Below are the code and all the weights of a small trained network. Each question names an input and a class and asks about switching units off, where a switched-off unit gives its printed mean instead of its output.

import numpy as np


def w(rows, s, z=0):
    codes = np.array(rows[::2]) - 128.0
    scale = np.full(codes.shape[1], s)
    scale[-1] = z or s
    return codes * scale


def f(y):
    return y / 2 * (1 + np.tanh(0.7978845608 * (y + 0.044715 * y**3)))


def log_softmax(a):
    a = a - a.max(-1, keepdims=True)
    return a - np.log(np.exp(a).sum(-1, keepdims=True))


def net(x, mask):
    res = np.array(x, float).reshape(1, 7) / 4 @ E
    y = f(res @ A[0][:, :-1].T + A[0][:, -1])
    res = res + np.where(mask, y, B[0][:, -1]) @ B[0][:, :-1]
    return log_softmax(res[-1] @ U[:, :-1].T + U[:, -1])


A, B = {}, {}
E = w([
[128,128,129,129],'x0',
[2,105,104,169],'x1',
[128,128,130,129],'x2',
[116,31,210,111],'x3',
[102,177,169,43],'x4',
[128,128,130,129],'x5',
[115,39,44,75],'x6',
],0.0085)
A[0] = w([
[129,152,170,164,91],'neuron 1',
[135,133,91,120,51],'neuron 2',
[126,150,175,184,64],'neuron 3',
[122,93,167,127,12],'neuron 4',
[110,144,142,80,13],'neuron 5',
[89,106,123,204,179],'neuron 6',
[87,146,137,53,160],'neuron 7',
[129,91,179,111,90],'neuron 8',
[98,148,174,67,136],'neuron 9',
[180,120,131,127,94],'neuron 10',
[73,129,120,112,160],'neuron 11',
[145,108,119,183,179],'neuron 12',
[144,105,106,174,91],'neuron 13',
[97,69,101,176,143],'neuron 14',
[136,198,75,107,113],'neuron 15',
[2,143,144,106,26],'neuron 16',
[105,156,140,81,69],'neuron 17',
[116,92,173,138,175],'neuron 18',
[143,85,66,131,120],'neuron 19',
[144,74,175,130,100],'neuron 20',
[172,136,131,103,40],'neuron 21',
[140,147,179,188,3],'neuron 22',
[168,93,119,187,103],'neuron 23',
[138,182,155,70,67],'neuron 24',
[123,139,90,69,48],'neuron 25',
[120,190,162,183,85],'neuron 26',
[106,60,67,67,30],'neuron 27',
[104,92,177,108,38],'neuron 28',
[191,127,130,112,39],'neuron 29',
[122,177,98,118,69],'neuron 30',
[173,120,131,120,158],'neuron 31',
[132,172,76,131,29],'neuron 32',
[170,120,107,88,79],'neuron 33',
[196,125,145,73,101],'neuron 34',
[93,127,132,143,224],'neuron 35',
],0.015,0.0054)
B[0] = w([
[47,50,130,62,193],'neuron 1',
[48,75,128,167,127],'neuron 2',
[78,33,170,88,201],'neuron 3',
[34,111,75,194,142],'neuron 4',
[116,108,189,227,131],'neuron 5',
[161,212,130,114,253],'neuron 6',
[255,150,208,197,218],'neuron 7',
[92,126,28,198,185],'neuron 8',
[251,85,148,175,218],'neuron 9',
[73,208,139,129,166],'neuron 10',
[123,171,150,107,200],'neuron 11',
[247,169,177,166,199],'neuron 12',
[164,120,188,164,156],'neuron 13',
[121,144,151,128,228],'neuron 14',
[157,90,99,156,239],'neuron 15',
[80,208,135,135,250],'neuron 16',
[190,66,177,212,156],'neuron 17',
[123,146,36,107,213],'neuron 18',
[84,101,200,97,194],'neuron 19',
[135,132,45,191,198],'neuron 20',
[43,165,145,137,151],'neuron 21',
[61,81,184,135,182],'neuron 22',
[202,176,187,215,184],'neuron 23',
[125,143,114,154,208],'neuron 24',
[128,102,169,181,151],'neuron 25',
[85,67,138,91,250],'neuron 26',
[79,98,194,125,217],'neuron 27',
[93,130,86,159,168],'neuron 28',
[8,190,120,132,170],'neuron 29',
[99,78,97,188,173],'neuron 30',
[110,200,133,116,183],'neuron 31',
[17,83,64,211,172],'neuron 32',
[64,154,189,138,160],'neuron 33',
[56,182,121,103,224],'neuron 34',
[152,183,115,107,219],'neuron 35',
],0.0076,0.0062)
U = w([
[196,125,190,222,92],'0',
[84,225,139,143,6],'1',
[98,48,2,254,57],'2',
[85,13,208,118,88],'3',
[161,131,126,144,254],'4',
[161,129,129,141,249],'5',
[157,135,125,144,230],'6',
[227,74,47,31,58],'7',
],0.011,0.0099)

Each question gives the input, the list of numbers given to net, and the class t.
The units are the neurons (one row each of A and B). Each row of codes is followed by its name. A weight is (code - 128) times the scale printed after its matrix; where a second scale follows, it is the last column's (A, B and U).
mask holds one flag per neuron, in row order. A switched-off neuron (its flag False) gives its mean, the last column of its row in B, instead of its output. The means were averaged over made-up inputs and are rounded, as every weight is.
A unit's drop is (log p(t) with every unit on - log p(t) with that unit switched off) / (log p(t) with every unit on - log p(t) with every unit switched off).
The circuit of an input: a set's keep is (log p(t) with only the set's units on - log p(t) with every unit switched off) / (log p(t) with every unit on - log p(t) with every unit switched off). Starting from the 12 units with the biggest drops (on a tie, the unit counted first), units are removed one at a time, each time the one whose removal leaves the highest keep (on an exact tie, the one counted first), for as long as the keep stays at least 0.8.
circuit, biggest first: the units of the circuit, biggest drop first
unit that matters most: the unit with the biggest drop
k most important neurons: the k neurons with the biggest drops, biggest first
drop of u: that unit's drop, to one decimal
input [2,-2,5,-8,-3,3,-1], class 2: circuit, biggest first : (neuron 32)
input [-7,8,-6,6,-6,-3,8], class 1: circuit, biggest first : (neuron 6; neuron 16; neuron 14)
input [3,2,2,-6,-7,7,0], class 0: circuit, biggest first : (neuron 12; neuron 23)
input [8,-5,-7,8,2,0,-6], class 2: 2 most important neurons : (neuron 8; neuron 20)
input [5,-7,-1,-3,8,-6,-3], class 0: circuit, biggest first : (neuron 9; neuron 7)
input [-1,-8,-1,5,3,-3,1], class 1: circuit, biggest first : (neuron 34; neuron 29)
input [7,-3,4,-1,-6,5,7], class 3: 2 most important neurons : (neuron 19; neuron 27)
input [6,-6,-1,7,5,-6,4], class 2: circuit, biggest first : (neuron 8; neuron 20)
input [-3,-7,7,-1,8,-6,8], class 0: circuit, biggest first : (neuron 7; neuron 25)
input [0,8,-7,-4,6,-6,8], class 1: 2 most important neurons : (neuron 16; neuron 11)
input [-6,6,-5,-8,-1,0,-7], class 2: 3 most important neurons : (neuron 32; neuron 30; neuron 15)
input [-4,-7,-6,-8,5,-3,4], class 2: 2 most important neurons : (neuron 15; neuron 32)
input [-3,-4,8,3,-8,-5,2], class 0: 2 most important neurons : (neuron 23; neuron 12)
input [-5,-8,-6,7,5,7,8], class 1: unit that matters most : neuron 34
input [7,5,-2,-4,-6,5,-1], class 4: 2 most important neurons : (neuron 7; neuron 9)
input [6,-3,5,-1,-7,-4,0], class 0: 2 most important neurons : (neuron 23; neuron 12)
input [-3,6,7,0,-7,-7,-3], class 0: 2 most important neurons : (neuron 12; neuron 23)
input [7,-1,-7,7,-3,7,4], class 2: 2 most important neurons : (neuron 20; neuron 8)
input [-2,1,6,6,6,1,-2], class 0: 2 most important neurons : (neuron 7; neuron 9)
input [5,-4,7,-6,7,-3,-7], class 0: unit that matters most : neuron 9
input [4,-1,3,3,1,-7,7], class 3: 2 most important neurons : (neuron 27; neuron 19)
input [2,5,-4,-2,-2,-5,-7], class 3: 4 most important neurons : (neuron 3; neuron 26; neuron 1; neuron 22)
input [-4,-7,-3,0,-6,-7,-3], class 1: 2 most important neurons : (neuron 29; neuron 10)
input [-4,8,-4,8,7,1,7], class 1: drop of neuron 14 : 0.1
input [-4,-7,-6,7,6,-6,0], class 1: drop of neuron 34 : 0.9
input [-6,-1,-5,-3,-6,-7,8], class 3: drop of neuron 27 : 0.2
input [-1,2,5,3,-5,-2,8], class 3: circuit, biggest first : (neuron 27)
input [4,-6,3,-8,7,-3,-5], class 2: drop of neuron 30 : 0.2
